M = -21  -26  -43  -30    0  -28   43  -10  -41   -4  -57
M[-11] -> -21
M[2] -> -43
M[4] -> 0
M[-2] -> -4

x =
[[-37 -30  42  36   0 -27  17]
 [-34 -16  25 -29 -23  16  37]
 [ 23 -38  22  35 -54  60 -35]]
Indices start at 0.
row 0 col 0 -> -37
row 0 col 1 -> -30
row 0 col 3 -> 36
row 2 col 4 -> -54
row 2 col 1 -> -38
row 1 col 0 -> -34
row 1 col 6 -> 37

W =
-0.20  -0.21  -0.20  -0.22  -0.20  -0.22  -0.14  -0.15  -0.20  -0.19  -0.22  -0.13   0.11
-0.26  -0.05  -0.22  -0.21  -0.13  -0.22  -0.14  -0.06  -0.23  -0.07  -0.14  -0.13  -0.01
-0.02   0.07  -0.21  -0.22  -0.17  -0.21  -0.21  -0.21  -0.22  -0.21  -0.05  -0.10  -0.06
-0.29  -0.21  -0.01  -0.10  -0.08  -0.25  -0.21  -0.21  -0.22  -0.22  -0.19  -0.12  -0.21
-0.17  -0.17  -0.11  -0.26  -0.25  -0.11  -0.10  -0.12  -0.24  -0.08  -0.09  -0.20   0.10
-0.13  -0.22  -0.15  -0.15  -0.22  -0.18  -0.21  -0.06  -0.07  -0.20  -0.24  -0.16  -0.17
-0.19  -0.19  -0.06  -0.03  -0.02  -0.19  -0.21  -0.20  -0.19   0.04  -0.20  -0.15  -0.21
-0.15  -0.04  -0.11  -0.24  -0.17  -0.21  -0.21  -0.21  -0.16  -0.23  -0.15  -0.19  -0.22
-0.12  -0.20  -0.18  -0.19  -0.22  -0.14  -0.08  -0.15  -0.18  -0.25  -0.17  -0.17   0.21
-0.10   0.01  -0.18  -0.24  -0.29  -0.20  -0.20   0.09  -0.13  -0.07  -0.23  -0.14  -0.19
-0.16  -0.20  -0.15  -0.21  -0.25  -0.19  -0.05   0.04  -0.08  -0.15  -0.25  -0.22   0.23
-0.16  -0.20  -0.21  -0.19  -0.19  -0.20  -0.04  -0.16  -0.18  -0.21  -0.16  -0.23   0.01
W[0][0] = -0.20
W[:, 8] = [-0.20, -0.23, -0.22, -0.22, -0.24, -0.07, -0.19, -0.16, -0.18, -0.13, -0.08, -0.18]
W[2][10] = -0.05
W[9][6] = -0.20
W[11] = [-0.16, -0.20, -0.21, -0.19, -0.19, -0.20, -0.04, -0.16, -0.18, -0.21, -0.16, -0.23, 0.01]
W[4][11] = -0.20
W[10][11] = -0.22
W[3][4] = -0.08
W[6][3] = -0.03
W[4][5] = -0.11
W[:, 6] = [-0.14, -0.14, -0.21, -0.21, -0.10, -0.21, -0.21, -0.21, -0.08, -0.20, -0.05, -0.04]
W[2][2] = -0.21
W[:, 5] = [-0.22, -0.22, -0.21, -0.25, -0.11, -0.18, -0.19, -0.21, -0.14, -0.20, -0.19, -0.20]
W[6] = [-0.19, -0.19, -0.06, -0.03, -0.02, -0.19, -0.21, -0.20, -0.19, 0.04, -0.20, -0.15, -0.21]
W[2] = [-0.02, 0.07, -0.21, -0.22, -0.17, -0.21, -0.21, -0.21, -0.22, -0.21, -0.05, -0.10, -0.06]
W[8][8] = -0.18
W[9][5] = -0.20
W[10] = [-0.16, -0.20, -0.15, -0.21, -0.25, -0.19, -0.05, 0.04, -0.08, -0.15, -0.25, -0.22, 0.23]
W[0][5] = -0.22
W[1][2] = -0.22
W[0] = [-0.20, -0.21, -0.20, -0.22, -0.20, -0.22, -0.14, -0.15, -0.20, -0.19, -0.22, -0.13, 0.11]
W[11][9] = -0.21
W[:, 9] = [-0.19, -0.07, -0.21, -0.22, -0.08, -0.20, 0.04, -0.23, -0.25, -0.07, -0.15, -0.21]
W[2][11] = -0.10
W[6][2] = -0.06
W[1][5] = -0.22
W[9][4] = -0.29
W[4][0] = -0.17
W[0][6] = -0.14
W[6][1] = -0.19
W[4][10] = -0.09
W[10][5] = -0.19
W[:, 0] = [-0.20, -0.26, -0.02, -0.29, -0.17, -0.13, -0.19, -0.15, -0.12, -0.10, -0.16, -0.16]
W[9] = [-0.10, 0.01, -0.18, -0.24, -0.29, -0.20, -0.20, 0.09, -0.13, -0.07, -0.23, -0.14, -0.19]
W[10][6] = -0.05

m = [[1, -53, 17, -30, 18, 29, 11, 3, -2, 0], [16, 25, 6, 13, 11, 24, -1, 2, -26, 0], [-26, 14, -22, 13, -22, 41, -9, -14, 35, 0], [24, 18, 6, 7, 8, -20, 3, 10, 19, 0], [19, 38, 17, 34, 18, -12, 13, 17, 2, 0], [28, -17, 9, -15, 12, 11, 8, 16, 2, 0], [15, 0, -27, 2, -30, 5, -10, 12, -26, 0]]
Indices start at 0.
(0, 0) = 1
(3, 9) = 0
(2, 9) = 0
(2, 6) = -9
(0, 8) = -2
(3, 2) = 6
(2, 7) = -14
(0, 6) = 11
(1, 5) = 24
(5, 0) = 28
(2, 0) = -26
(6, 1) = 0
(4, 9) = 0
(5, 3) = -15
(3, 1) = 18
(4, 5) = -12
(4, 4) = 18
(4, 3) = 34
(6, 5) = 5
(5, 6) = 8
(1, 8) = -26
(2, 8) = 35
(3, 0) = 24
(4, 0) = 19
(3, 4) = 8
(6, 9) = 0
(1, 2) = 6
(6, 3) = 2
(0, 2) = 17
(2, 1) = 14

grid =
[[ 10  -3  -2 -18 -38 -33 -15  -6  26   9   8 -10]
 [ 47  -3  23  18 -14  -2 -22 -21 -25 -39  31  25]
 [ 52   1  -1 -12 -24 -36 -16  -5  12  -4  10   1]
 [ 13  -4   2   1 -22 -12 -15 -10   4 -11  15   3]
 [ 23  -1  -7 -23 -38 -42 -14  -5  33  16   2 -15]
 [ 40   0   4  -9 -61 -53 -27 -38  24 -11  30  -3]]
grid[-6][0]: 10
grid[-2]: [23, -1, -7, -23, -38, -42, -14, -5, 33, 16, 2, -15]
grid[0][-9]: -18
grid[:, 10]: [8, 31, 10, 15, 2, 30]
grid[5][8]: 24
grid[1][4]: -14
grid[3][9]: -11
grid[-1][-8]: -61
grid[:, -5]: [-6, -21, -5, -10, -5, -38]
grid[3][-12]: 13
grid[-6][9]: 9
grid[-1][-5]: -38
grid[-5][2]: 23
grid[2][7]: -5
grid[2][6]: -16
grid[2][11]: 1
grid[2][-4]: 12
grid[5][-3]: -11
grid[:, -8]: [-38, -14, -24, -22, -38, -61]
grid[-1]: [40, 0, 4, -9, -61, -53, -27, -38, 24, -11, 30, -3]
grid[-4][-3]: -4
grid[-5][-4]: -25
grid[5][2]: 4
grid[-2][7]: -5

data =
array([[ -1.9, -14.0,  -5.3, -11.7,  10.0,  -3.2,   8.8,  -4.5,   6.9,
        -29.0,   3.7],
       [  8.0,  11.2,   5.8,   5.7, -11.5,  -1.0,   6.1,  14.3, -23.3,
         10.3,  -1.4],
       [  0.3,   5.4,  -0.8,   6.3,  -3.0,   4.2, -14.6,  -4.0,  16.0,
         23.0,  10.9],
       [-14.1,  -6.9,  -5.0,   0.8, -23.7, -11.0, -11.4,  14.6,   8.0,
          8.4,   5.3],
       [  9.9, -10.7,  -4.1,  -4.5,   9.3,  21.5,  -6.2, -14.8, -10.7,
        -16.4,  -2.7],
       [-15.5,  -6.1,  17.9,  -0.9, -13.0,  10.7,  -5.0,  -1.5, -13.8,
         14.7, -10.7],
       [ -4.3,   7.0,  21.5,   3.0,  -1.4,  -8.2,   9.0,   3.6, -24.1,
         -9.7,  -1.8],
       [ -1.2,  -4.8,  -6.3,  -2.7, -11.6,  13.4,  -2.4,   1.1, -17.9,
         16.0, -22.5],
       [-11.4,   1.4,   3.8,   8.1, -10.3, -20.7,  -6.0, -15.7,   3.5,
        -15.5,  14.7]])
Indices start at 0.
(0, 0): -1.9
(6, 5): -8.2
(6, 0): -4.3
(7, 0): -1.2
(3, 5): -11.0
(2, 0): 0.3
(2, 10): 10.9
(2, 4): -3.0
(2, 6): -14.6
(8, 1): 1.4
(3, 2): -5.0
(1, 9): 10.3
(1, 10): -1.4
(1, 0): 8.0
(6, 6): 9.0
(0, 6): 8.8
(2, 5): 4.2
(1, 4): -11.5
(6, 10): -1.8
(6, 4): -1.4
(2, 8): 16.0
(8, 10): 14.7
(5, 9): 14.7
(0, 5): -3.2
(4, 5): 21.5
(2, 3): 6.3
(3, 6): -11.4
(3, 10): 5.3
(4, 8): -10.7
(2, 1): 5.4
(8, 7): -15.7
(0, 4): 10.0
(0, 10): 3.7
